Below are the code and all the weights of a small trained network. Each question names an input and a class and asks about switching units off, where a switched-off unit gives its printed mean instead of its output.

import numpy as np


def w(rows, s, z=0):
    codes = np.array(rows[::2]) - 128.0
    scale = np.full(codes.shape[1], s)
    scale[-1] = z or s
    return codes * scale


def f(y):
    return y / 2 * (1 + np.tanh(0.7978845608 * (y + 0.044715 * y**3)))


def log_softmax(a):
    a = a - a.max(-1, keepdims=True)
    return a - np.log(np.exp(a).sum(-1, keepdims=True))


def net(x, mask):
    res = np.array(x, float).reshape(1, 3) / 4 @ E
    y = f(res @ A[0][:, :-1].T + A[0][:, -1])
    res = res + np.where(mask, y, B[0][:, -1]) @ B[0][:, :-1]
    return log_softmax(res[-1] @ U[:, :-1].T + U[:, -1])


A, B = {}, {}
E = w([
[129,145,162,1],'x0',
[243,174,88,131],'x1',
[86,162,24,108],'x2',
],0.0073)
A[0] = w([
[120,112,107,211,78],'n0',
[217,173,87,108,98],'n1',
[152,109,112,116,6],'n2',
[102,148,109,13,80],'n3',
[3,125,155,130,91],'n4',
[130,144,138,89,18],'n5',
[195,132,93,116,73],'n6',
[155,109,152,72,36],'n7',
[146,123,193,157,87],'n8',
[158,122,186,106,99],'n9',
[208,135,145,143,59],'n10',
[126,110,121,118,3],'n11',
[97,156,69,118,178],'n12',
[94,136,83,213,86],'n13',
[130,133,131,110,75],'n14',
[151,119,196,156,98],'n15',
[103,135,57,112,73],'n16',
[162,139,101,124,23],'n17',
[82,96,141,113,71],'n18',
[136,117,137,196,102],'n19',
[87,146,48,109,74],'n20',
[98,103,188,150,70],'n21',
],0.017,0.0057)
B[0] = w([
[107,193,127,89,206],'n0',
[147,89,46,87,243],'n1',
[74,200,95,218,108],'n2',
[170,224,157,84,245],'n3',
[131,87,10,111,253],'n4',
[62,222,115,191,128],'n5',
[95,130,69,152,181],'n6',
[91,224,138,163,158],'n7',
[153,122,165,184,186],'n8',
[194,149,172,140,187],'n9',
[143,122,65,174,187],'n10',
[77,225,94,232,103],'n11',
[191,63,165,136,222],'n12',
[165,208,144,80,224],'n13',
[100,165,105,137,118],'n14',
[184,110,173,175,198],'n15',
[117,137,163,225,183],'n16',
[66,177,85,218,131],'n17',
[92,150,71,143,160],'n18',
[162,175,150,102,186],'n19',
[169,124,176,254,206],'n20',
[167,124,86,190,187],'n21',
],0.039,0.0066)
U = w([
[136,102,15,155,123],'0',
[151,222,162,97,115],'1',
[171,89,179,224,210],'2',
[128,9,194,30,254],'3',
[41,99,122,194,76],'4',
[55,136,158,166,75],'5',
[91,102,150,107,56],'6',
],0.011,0.0075)

Each question gives the input, the list of numbers given to net, and the class t.
The units are the neurons (one row each of A and B). Each row of codes is followed by its name. A weight is (code - 128) times the scale printed after its matrix; where a second scale follows, it is the last column's (A, B and U).
mask holds one flag per neuron, in row order. A switched-off neuron (its flag False) gives its mean, the last column of its row in B, instead of its output. The means were averaged over made-up inputs and are rounded, as every weight is.
A unit's drop is (log p(t) with every unit on - log p(t) with that unit switched off) / (log p(t) with every unit on - log p(t) with every unit switched off).
The circuit of an input: a set's keep is (log p(t) with only the set's units on - log p(t) with every unit switched off) / (log p(t) with every unit on - log p(t) with every unit switched off). Starting from the 12 units with the biggest drops (on a tie, the unit counted first), units are removed one at a time, each time the one whose removal leaves the highest keep (on an exact tie, the one counted first), for as long as the keep stays at least 0.8.
circuit, biggest first: the units of the circuit, biggest drop first
unit that matters most: the unit with the biggest drop
k most important neurons: the k neurons with the biggest drops, biggest first
drop of u: that unit's drop, to one decimal
input [3,-1,-3], class 3: unit that matters most	n20
input [-8,-2,-8], class 1: 2 most important neurons	[n0 n19]
input [-8,7,5], class 1: 3 most important neurons	[n13 n0 n4]
input [-8,6,8], class 1: 3 most important neurons	[n13 n0 n19]
input [-7,3,8], class 2: 4 most important neurons	[n20 n12 n16 n3]
input [-3,-1,4], class 2: 3 most important neurons	[n3 n20 n1]
input [7,-6,8], class 2: 4 most important neurons	[n20 n12 n16 n13]
input [1,4,-4], class 0: 4 most important neurons	[n20 n10 n12 n1]
input [-2,8,-8], class 0: 4 most important neurons	[n1 n10 n6 n20]
input [-8,-3,7], class 1: 2 most important neurons	[n13 n0]
input [-6,4,7], class 2: 3 most important neurons	[n20 n12 n16]
input [-1,1,1], class 3: drop of n20	0.0
input [-3,1,3], class 3: drop of n21	0.1
input [-2,3,3], class 3: drop of n4	0.3
input [4,-5,-1], class 0: circuit, biggest first	[n4]
